Below is a small trained network, with its code and all its weights. Each question gives an input and a class and asks what happens when units are switched off, that is, made to give their printed mean instead of their output.

import numpy as np


def w(rows, s, z=0):
    codes = np.array(rows[::2]) - 128.0
    scale = np.full(codes.shape[1], s)
    scale[-1] = z or s
    return codes * scale


def f(y):
    return y / 2 * (1 + np.tanh(0.7978845608 * (y + 0.044715 * y**3)))


def log_softmax(a):
    a = a - a.max(-1, keepdims=True)
    return a - np.log(np.exp(a).sum(-1, keepdims=True))


def net(x, mask):
    res = np.array(x, float).reshape(1, 5) / 4 @ E
    y = f(res @ A[0][:, :-1].T + A[0][:, -1])
    res = res + np.where(mask, y, B[0][:, -1]) @ B[0][:, :-1]
    return log_softmax(res[-1] @ U[:, :-1].T + U[:, -1])


A, B = {}, {}
E = w([
[213,176,196,57,14,213,154],'x0',
[185,63,2,155,14,50,200],'x1',
[164,118,109,156,115,144,94],'x2',
[30,210,4,204,29,202,128],'x3',
[121,138,139,116,167,138,178],'x4',
],0.0095)
A[0] = w([
[72,95,123,121,144,104,126,104],'n0',
[144,85,98,76,186,122,110,120],'n1',
[114,106,67,150,215,114,82,146],'n2',
[98,167,89,112,72,191,107,119],'n3',
[157,182,162,29,71,177,85,163],'n4',
[207,41,185,85,161,70,121,118],'n5',
[48,153,83,226,126,172,153,115],'n6',
[78,137,204,167,153,164,65,54],'n7',
[177,93,104,148,64,50,186,1],'n8',
[124,108,37,132,78,78,219,15],'n9',
[139,70,162,80,135,74,88,104],'n10',
[107,205,184,87,177,153,74,51],'n11',
[182,95,151,86,157,95,103,96],'n12',
[88,186,163,119,172,186,74,35],'n13',
[137,89,115,119,126,142,97,54],'n14',
[174,96,191,71,176,129,123,60],'n15',
[43,71,82,188,216,67,76,185],'n16',
[83,134,101,231,108,217,122,88],'n17',
[222,84,220,38,160,46,55,110],'n18',
[108,187,172,138,182,202,2,27],'n19',
[84,70,103,183,215,66,123,193],'n20',
[156,195,194,121,64,152,155,185],'n21',
[205,85,67,85,72,66,201,9],'n22',
[69,102,84,163,185,104,117,191],'n23',
[92,123,136,180,92,157,108,148],'n24',
[172,92,79,144,100,114,158,45],'n25',
[148,69,137,192,122,102,38,146],'n26',
[210,183,159,24,66,173,145,167],'n27',
[63,183,76,123,89,211,161,160],'n28',
[204,154,153,117,93,214,147,192],'n29',
[87,190,197,103,151,200,55,96],'n30',
[38,237,95,138,61,167,127,89],'n31',
[92,138,158,134,145,118,112,105],'n32',
[243,85,155,77,143,59,136,80],'n33',
[170,142,174,41,29,200,180,183],'n34',
],0.0095,0.0024)
B[0] = w([
[165,93,91,124,159,110,113,147],'n0',
[134,126,117,148,128,172,94,162],'n1',
[154,68,117,52,152,80,65,182],'n2',
[75,150,169,111,100,169,98,175],'n3',
[178,52,122,86,157,79,59,194],'n4',
[29,195,162,146,129,228,117,228],'n5',
[77,189,134,107,156,168,140,192],'n6',
[223,137,102,194,83,74,177,184],'n7',
[230,118,126,179,95,87,198,187],'n8',
[186,146,163,191,81,97,172,193],'n9',
[83,170,227,124,104,195,165,181],'n10',
[177,130,134,156,91,74,201,198],'n11',
[68,186,171,149,118,195,116,183],'n12',
[168,169,117,211,86,65,198,188],'n13',
[126,157,175,134,128,109,103,128],'n14',
[77,153,122,159,106,173,148,202],'n15',
[174,51,45,34,215,115,58,222],'n16',
[49,137,114,111,111,179,166,185],'n17',
[71,164,208,125,84,160,100,254],'n18',
[206,128,130,201,108,67,228,209],'n19',
[148,95,111,118,190,129,68,207],'n20',
[129,134,84,76,198,82,77,182],'n21',
[232,188,129,205,52,61,160,201],'n22',
[174,90,109,43,207,137,56,183],'n23',
[103,124,155,113,126,150,131,154],'n24',
[150,141,135,154,97,99,140,165],'n25',
[129,73,134,113,109,152,128,159],'n26',
[101,85,50,39,180,116,82,209],'n27',
[38,142,138,117,107,199,117,192],'n28',
[142,80,59,90,159,133,73,185],'n29',
[163,108,116,192,91,74,164,209],'n30',
[54,213,222,119,67,217,129,202],'n31',
[133,130,146,121,126,101,145,147],'n32',
[65,177,186,125,102,190,165,215],'n33',
[212,53,64,45,254,60,32,212],'n34',
],0.0072,0.018)
U = w([
[146,78,71,16,159,76,40,250],'0',
[26,183,148,126,70,247,154,82],'1',
[196,138,108,224,55,2,248,9],'2',
],0.01,0.0014)

Each question gives the input, the list of numbers given to net, and the class t.
The units are the neurons (one row each of A and B). Each row of codes is followed by its name. A weight is (code - 128) times the scale printed after its matrix; where a second scale follows, it is the last column's (A, B and U).
mask holds one flag per neuron, in row order. A switched-off neuron (its flag False) gives its mean, the last column of its row in B, instead of its output. The means were averaged over made-up inputs and are rounded, as every weight is.
A unit's drop is (log p(t) with every unit on - log p(t) with that unit switched off) / (log p(t) with every unit on - log p(t) with every unit switched off).
The circuit of an input: a set's keep is (log p(t) with only the set's units on - log p(t) with every unit switched off) / (log p(t) with every unit on - log p(t) with every unit switched off). Starting from the 12 units with the biggest drops (on a tie, the unit counted first), units are removed one at a time, each time the one whose removal leaves the highest keep (on an exact tie, the one counted first), for as long as the keep stays at least 0.8.
circuit, biggest first: the units of the circuit, biggest drop first
k most important neurons: the k neurons with the biggest drops, biggest first
drop when u is switched off: that unit's drop, to one decimal
input [-7,5,0,6,7], class 0: circuit, biggest first	(n16)
input [1,2,-8,0,3], class 2: 2 most important neurons	(n16, n23)
input [1,5,4,-5,-1], class 1: 2 most important neurons	(n5, n33)
input [8,-2,-5,8,-6], class 0: 4 most important neurons	(n34, n4, n21, n27)
input [-4,2,1,4,-6], class 0: 2 most important neurons	(n16, n5)
input [-1,2,5,1,5], class 2: 3 most important neurons	(n34, n5, n27)
input [6,-6,0,1,-5], class 0: 2 most important neurons	(n34, n27)
input [-6,-6,4,3,8], class 0: 4 most important neurons	(n16, n23, n2, n22)
input [7,-7,-5,2,8], class 0: 4 most important neurons	(n34, n27, n4, n21)
input [-4,8,0,8,5], class 1: 3 most important neurons	(n31, n28, n6)
input [-5,8,8,-8,-1], class 1: 2 most important neurons	(n5, n33)
input [2,-8,5,7,4], class 2: drop when n19 is switched off	0.7
input [-2,-2,5,-3,1], class 1: drop when n34 is switched off	0.5
input [8,6,-8,-3,-3], class 0: circuit, biggest first	(n34)
input [-8,-6,2,6,0], class 0: drop when n16 is switched off	0.2
input [-3,-5,-8,4,5], class 2: 2 most important neurons	(n5, n13)
